Below is a small trained network, with its code and all its weights. Each question gives an input and a class and asks what happens when units are switched off, that is, made to give their printed mean instead of their output.

import numpy as np


def w(rows, s, z=0):
    codes = np.array(rows[::2]) - 128.0
    scale = np.full(codes.shape[1], s)
    scale[-1] = z or s
    return codes * scale


def norm(h):
    return h / np.sqrt((h * h).mean(-1, keepdims=True) + 1e-5)


def f(y):
    return y / 2 * (1 + np.tanh(0.7978845608 * (y + 0.044715 * y**3)))


def log_softmax(a):
    a = a - a.max(-1, keepdims=True)
    return a - np.log(np.exp(a).sum(-1, keepdims=True))


def net(x, mask):
    res = np.array(x, float).reshape(1, 7) / 4 @ E
    u = 0
    for l in range(3):
        y = f(norm(res) @ A[l][:, :-1].T + A[l][:, -1])
        res = res + np.where(mask[u : u + 11], y, B[l][:, -1]) @ B[l][:, :-1]
        u += 11
    return log_softmax(norm(res)[-1] @ U[:, :-1].T + U[:, -1])


A, B = {}, {}
E = w([
[148,143,106,113,100,108,192,73,88,119,203,49],'x0',
[149,138,140,182,126,92,65,66,154,197,134,105],'x1',
[186,182,149,94,104,90,92,164,182,68,200,173],'x2',
[127,135,121,105,136,146,118,124,149,126,123,106],'x3',
[172,62,152,90,190,38,85,177,69,110,88,52],'x4',
[135,117,139,133,120,146,126,148,134,140,139,110],'x5',
[212,229,106,163,97,199,66,135,8,105,79,112],'x6',
],0.015)
A[0] = w([
[107,160,108,106,118,176,133,148,70,85,105,123,99],'0.n0',
[93,118,143,148,95,209,181,63,161,121,134,174,48],'0.n1',
[142,131,62,122,124,108,204,80,96,98,188,73,51],'0.n2',
[81,129,120,75,108,158,233,208,110,84,102,128,34],'0.n3',
[75,93,143,98,154,108,181,131,189,167,151,144,35],'0.n4',
[114,100,154,146,183,183,86,175,170,160,40,217,32],'0.n5',
[89,30,54,164,166,205,212,88,83,214,35,104,9],'0.n6',
[116,192,143,182,136,173,134,124,116,124,89,105,105],'0.n7',
[149,148,112,115,122,132,228,80,88,169,208,59,36],'0.n8',
[113,166,120,174,110,74,61,67,154,251,132,106,46],'0.n9',
[105,105,104,98,129,172,184,164,110,84,105,149,41],'0.n10',
],0.011,0.012)
B[0] = w([
[167,114,148,155,128,151,126,117,118,124,114,141,186],'0.n0',
[113,95,62,116,125,120,105,161,95,197,159,132,204],'0.n1',
[101,96,158,112,49,119,87,134,137,84,107,116,203],'0.n2',
[161,60,177,91,151,187,85,44,142,148,150,175,190],'0.n3',
[150,114,106,177,137,127,179,136,157,105,72,111,206],'0.n4',
[81,145,146,52,4,75,76,87,167,83,84,72,195],'0.n5',
[59,218,189,176,199,101,109,144,113,82,200,134,254],'0.n6',
[134,156,85,137,134,114,113,114,107,136,99,149,170],'0.n7',
[79,146,162,85,56,80,98,126,142,120,79,129,210],'0.n8',
[171,54,186,125,144,199,120,70,125,107,145,177,191],'0.n9',
[139,103,167,113,140,174,104,78,125,123,149,148,150],'0.n10',
],0.015,0.0067)
A[1] = w([
[206,188,154,88,111,92,118,178,208,66,255,199,30],'1.n0',
[195,148,106,122,144,114,94,188,193,73,202,151,61],'1.n1',
[141,138,119,77,103,135,229,84,70,133,177,83,91],'1.n2',
[106,56,104,126,172,63,154,169,195,140,171,113,88],'1.n3',
[170,89,188,80,163,191,137,62,133,137,126,167,49],'1.n4',
[154,57,137,91,238,61,118,193,62,111,105,55,2],'1.n5',
[75,124,116,74,143,164,125,187,127,113,64,193,72],'1.n6',
[63,186,45,149,55,224,193,133,163,210,167,182,41],'1.n7',
[97,140,116,129,143,173,195,65,95,147,125,34,84],'1.n8',
[134,148,154,117,142,101,133,148,142,122,98,79,59],'1.n9',
[106,103,113,42,128,197,203,188,67,82,155,171,96],'1.n10',
],0.0095,0.0081)
B[1] = w([
[16,205,178,186,206,150,111,153,127,106,186,111,254],'1.n0',
[62,154,170,145,164,123,123,88,82,134,134,113,193],'1.n1',
[105,125,160,118,88,139,97,76,158,95,97,174,144],'1.n2',
[187,190,91,135,100,222,215,123,94,137,31,92,228],'1.n3',
[172,83,134,118,180,161,128,142,77,134,147,132,183],'1.n4',
[97,95,53,72,126,116,72,155,84,175,201,196,210],'1.n5',
[169,89,182,154,80,98,108,88,157,64,180,119,148],'1.n6',
[116,66,12,77,154,48,58,168,89,218,181,164,219],'1.n7',
[89,148,197,157,127,125,109,159,147,88,127,107,140],'1.n8',
[107,141,132,123,114,131,116,131,114,202,139,147,127],'1.n9',
[159,60,174,157,157,136,71,33,166,125,149,140,177],'1.n10',
],0.011,0.0058)
A[2] = w([
[99,67,122,114,161,68,254,111,236,135,122,144,112],'2.n0',
[237,241,82,188,128,172,108,159,15,111,71,125,73],'2.n1',
[121,71,119,152,179,78,247,151,206,132,113,136,84],'2.n2',
[122,155,159,155,166,152,106,117,119,153,143,152,109],'2.n3',
[151,123,135,99,99,91,175,162,75,151,172,92,107],'2.n4',
[215,173,44,179,88,183,124,160,70,116,75,116,48],'2.n5',
[155,49,125,45,197,67,101,206,43,152,108,99,41],'2.n6',
[156,144,86,178,80,160,133,96,151,147,169,214,107],'2.n7',
[134,120,132,124,39,129,208,91,83,135,202,78,91],'2.n8',
[227,116,152,213,148,97,88,26,181,215,147,93,2],'2.n9',
[169,114,57,141,209,113,159,184,89,212,147,151,81],'2.n10',
],0.0093,0.0076)
B[2] = w([
[176,160,134,144,100,198,187,166,69,119,75,72,255],'2.n0',
[134,120,123,128,111,174,247,149,170,139,96,69,250],'2.n1',
[157,171,109,163,123,189,181,130,127,133,67,108,207],'2.n2',
[140,113,122,90,170,107,161,161,115,98,146,121,193],'2.n3',
[100,134,101,136,102,119,120,126,153,111,111,187,145],'2.n4',
[137,103,137,149,118,129,211,114,196,132,136,83,175],'2.n5',
[118,109,49,111,135,106,107,124,134,198,146,175,229],'2.n6',
[156,85,97,97,127,105,127,132,113,143,123,170,191],'2.n7',
[143,125,115,101,113,120,77,136,216,89,68,125,162],'2.n8',
[189,77,161,81,158,167,101,121,121,91,170,156,158],'2.n9',
[154,113,93,122,109,143,140,156,169,131,130,88,190],'2.n10',
],0.012,0.005)
U = w([
[160,153,106,162,99,178,231,155,148,134,90,87,241],'0',
[87,144,167,106,2,74,62,130,172,84,92,109,136],'1',
[58,230,170,199,232,120,127,153,95,119,189,129,86],'2',
[124,93,24,115,122,105,84,157,118,182,182,173,147],'3',
[197,47,200,138,152,198,100,81,138,103,171,170,2],'4',
],0.016,0.00088)

Each question gives the input, the list of numbers given to net, and the class t.
The units are the neurons (one row each of A and B). Each row of codes is followed by its name. A weight is (code - 128) times the scale printed after its matrix; where a second scale follows, it is the last column's (A, B and U).
mask holds one flag per neuron, layer by layer. A switched-off neuron (its flag False) gives its mean, the last column of its row in B, instead of its output. The means were averaged over made-up inputs and are rounded, as every weight is.
A unit's drop is (log p(t) with every unit on - log p(t) with that unit switched off) / (log p(t) with every unit on - log p(t) with every unit switched off).
The circuit of an input: a set's keep is (log p(t) with only the set's units on - log p(t) with every unit switched off) / (log p(t) with every unit on - log p(t) with every unit switched off). Starting from the 12 units with the biggest drops (on a tie, the unit counted first), units are removed one at a time, each time the one whose removal leaves the highest keep (on an exact tie, the one counted first), for as long as the keep stays at least 0.8.
circuit, biggest first: the units of the circuit, biggest drop first
unit that matters most: the unit with the biggest drop
k most important neurons: the k neurons with the biggest drops, biggest first
k most important neurons of layer l: the k neurons of layer l with the biggest drops, biggest first
input [7,4,-8,8,7,4,-6], class 2: unit that matters most	0.n6
input [0,-8,6,0,8,1,3], class 3: 3 most important neurons	1.n5, 0.n6, 2.n6
input [7,-8,2,-4,4,-6,0], class 4: 2 most important neurons	0.n3, 0.n5
input [6,7,1,-8,-6,-1,4], class 4: 4 most important neurons	0.n9, 2.n9, 0.n5, 1.n5
input [-3,7,-4,-1,1,-8,6], class 4: 3 most important neurons	0.n9, 2.n9, 1.n3
input [7,7,-3,-2,-8,-4,4], class 3: 2 most important neurons	1.n7, 0.n1
input [-8,-6,7,-1,8,5,-8], class 0: circuit, biggest first	1.n3, 2.n0
input [7,2,5,6,-4,-3,6], class 1: 2 most important neurons	0.n8, 1.n3
input [3,2,-4,1,5,1,-5], class 0: 2 most important neurons of layer 0	0.n4, 0.n1
input [5,-5,0,-5,5,1,-5], class 0: 4 most important neurons of layer 0	0.n4, 0.n5, 0.n9, 0.n1
input [-1,-7,1,2,6,-6,-4], class 4: 2 most important neurons	0.n3, 1.n10
input [0,6,0,-2,-6,6,-2], class 3: 2 most important neurons of layer 0	0.n1, 0.n3
input [4,-7,5,-2,-8,-8,5], class 3: 2 most important neurons	1.n7, 0.n6
input [0,1,7,5,8,-4,-7], class 3: circuit, biggest first	2.n6
input [-5,8,2,8,-8,7,-5], class 3: 2 most important neurons	0.n1, 1.n7
input [5,8,0,-2,6,0,6], class 4: 3 most important neurons	0.n9, 2.n9, 1.n3
input [-8,1,3,5,1,8,-8], class 0: 2 most important neurons of layer 2	2.n0, 2.n2
input [6,0,6,-7,-3,7,3], class 1: 3 most important neurons	0.n8, 0.n6, 0.n2
input [1,3,4,2,4,-4,-3], class 2: 3 most important neurons	1.n0, 0.n1, 1.n1
input [3,-5,-4,8,-2,1,2], class 4: circuit, biggest first	0.n3
input [-7,-3,-2,-2,-7,-8,-1], class 1: 2 most important neurons of layer 1	1.n6, 1.n5
input [1,-5,-6,8,-7,-7,-2], class 3: 2 most important neurons	0.n1, 1.n7
input [7,-2,7,8,1,5,-7], class 0: 2 most important neurons of layer 0	0.n6, 0.n4
input [-5,-1,8,3,8,-2,-7], class 2: 4 most important neurons of layer 1	1.n0, 1.n1, 1.n7, 1.n5
input [2,4,0,-4,-1,-2,5], class 0: 2 most important neurons of layer 0	0.n3, 0.n7
